Below are the code and all the weights of a small trained network. Each question names an input and a class and asks about switching units off, where a switched-off unit gives its printed mean instead of its output.

import numpy as np


def w(rows, s, z=0):
    codes = np.array(rows[::2]) - 128.0
    scale = np.full(codes.shape[1], s)
    scale[-1] = z or s
    return codes * scale


def f(y):
    return y / 2 * (1 + np.tanh(0.7978845608 * (y + 0.044715 * y**3)))


def log_softmax(a):
    a = a - a.max(-1, keepdims=True)
    return a - np.log(np.exp(a).sum(-1, keepdims=True))


def net(x, mask):
    res = np.array(x, float).reshape(1, 3) / 4 @ E
    y = f(res @ A[0][:, :-1].T + A[0][:, -1])
    res = res + np.where(mask, y, B[0][:, -1]) @ B[0][:, :-1]
    return log_softmax(res[-1] @ U[:, :-1].T + U[:, -1])


A, B = {}, {}
E = w([
[110,138,105,157,31,110,145,231,136],'x0',
[196,140,54,115,103,83,116,9,87],'x1',
[69,220,114,133,140,176,49,79,121],'x2',
],0.011)
A[0] = w([
[155,101,132,113,116,108,135,71,132,243],'n0',
[130,140,151,104,122,147,90,148,96,172],'n1',
[108,143,153,121,237,149,107,54,128,77],'n2',
[115,110,120,125,58,122,144,194,132,178],'n3',
[44,205,144,115,195,165,51,96,134,196],'n4',
[202,64,111,132,96,120,154,74,116,196],'n5',
[101,135,153,121,236,133,132,140,132,152],'n6',
[125,106,158,137,127,111,137,190,105,122],'n7',
[126,148,143,116,72,134,138,178,132,103],'n8',
[112,83,140,120,205,139,127,175,139,132],'n9',
[128,108,134,155,123,120,109,110,126,129],'n10',
[130,148,98,129,64,112,125,71,121,209],'n11',
[179,83,113,132,126,102,160,64,127,30],'n12',
[132,213,78,119,34,133,70,39,135,125],'n13',
[130,166,113,146,104,112,101,79,94,78],'n14',
[71,188,152,131,184,152,79,151,125,84],'n15',
[117,164,118,125,73,130,116,115,121,255],'n16',
[145,77,133,130,87,130,150,247,133,187],'n17',
],0.012,0.0024)
B[0] = w([
[128,105,57,103,150,125,152,53,125,170],'n0',
[139,140,132,145,145,122,134,146,116,145],'n1',
[155,54,30,233,119,104,76,150,131,214],'n2',
[116,157,35,131,74,126,149,176,123,203],'n3',
[108,242,120,244,196,139,136,128,130,248],'n4',
[128,115,56,44,208,122,122,114,124,187],'n5',
[126,109,208,157,189,146,95,113,118,176],'n6',
[118,120,156,89,88,120,155,164,120,172],'n7',
[146,108,71,137,115,85,140,158,128,176],'n8',
[135,118,215,103,115,141,119,101,122,168],'n9',
[134,125,116,127,124,135,137,117,130,130],'n10',
[142,114,137,117,87,134,90,55,143,184],'n11',
[122,111,70,54,212,138,123,66,135,172],'n12',
[149,161,189,134,8,128,89,6,127,238],'n13',
[127,121,150,113,57,133,141,71,123,176],'n14',
[113,169,121,209,202,117,178,146,131,195],'n15',
[142,140,132,188,104,145,86,113,125,172],'n16',
[104,153,135,51,49,123,196,230,137,233],'n17',
],0.019,0.015)
U = w([
[92,172,100,228,181,132,129,171,125,198],'0',
[71,156,230,43,81,163,207,172,138,34],'1',
[152,56,213,89,114,161,113,140,114,8],'2',
[162,175,103,134,2,128,82,65,123,134],'3',
[87,132,48,76,4,57,222,249,148,177],'4',
[178,55,28,56,217,97,126,105,115,110],'5',
],0.0071,0.0013)

Each question gives the input, the list of numbers given to net, and the class t.
The units are the neurons (one row each of A and B). Each row of codes is followed by its name. A weight is (code - 128) times the scale printed after its matrix; where a second scale follows, it is the last column's (A, B and U).
mask holds one flag per neuron, in row order. A switched-off neuron (its flag False) gives its mean, the last column of its row in B, instead of its output. The means were averaged over made-up inputs and are rounded, as every weight is.
A unit's drop is (log p(t) with every unit on - log p(t) with that unit switched off) / (log p(t) with every unit on - log p(t) with every unit switched off).
The circuit of an input: a set's keep is (log p(t) with only the set's units on - log p(t) with every unit switched off) / (log p(t) with every unit on - log p(t) with every unit switched off). Starting from the 12 units with the biggest drops (on a tie, the unit counted first), units are removed one at a time, each time the one whose removal leaves the highest keep (on an exact tie, the one counted first), for as long as the keep stays at least 0.8.
units of the circuit, in order: the units of the circuit, biggest drop first
top k neurons: the k neurons with the biggest drops, biggest first
input [-3,-3,-7], class 1: top 2 neurons => (n2; n9)
input [-6,-7,-4], class 2: units of the circuit, in order => (n6; n4)
input [-7,-3,-3], class 5: units of the circuit, in order => (n4; n13)
input [4,8,-5], class 5: units of the circuit, in order => (n5)
input [1,0,-1], class 4: units of the circuit, in order => (n13; n4)
input [2,3,-7], class 4: top 4 neurons => (n17; n3; n6; n2)
input [0,-8,-2], class 4: top 4 neurons => (n17; n3; n13; n8)
input [-2,-7,-5], class 1: top 2 neurons => (n9; n2)
input [-6,-6,-5], class 2: top 3 neurons => (n6; n4; n3)
input [-6,6,1], class 5: top 3 neurons => (n12; n5; n0)
input [6,6,-6], class 4: top 2 neurons => (n17; n3)
input [6,-5,6], class 4: top 4 neurons => (n17; n3; n8; n6)
input [5,7,-7], class 5: top 2 neurons => (n5; n12)
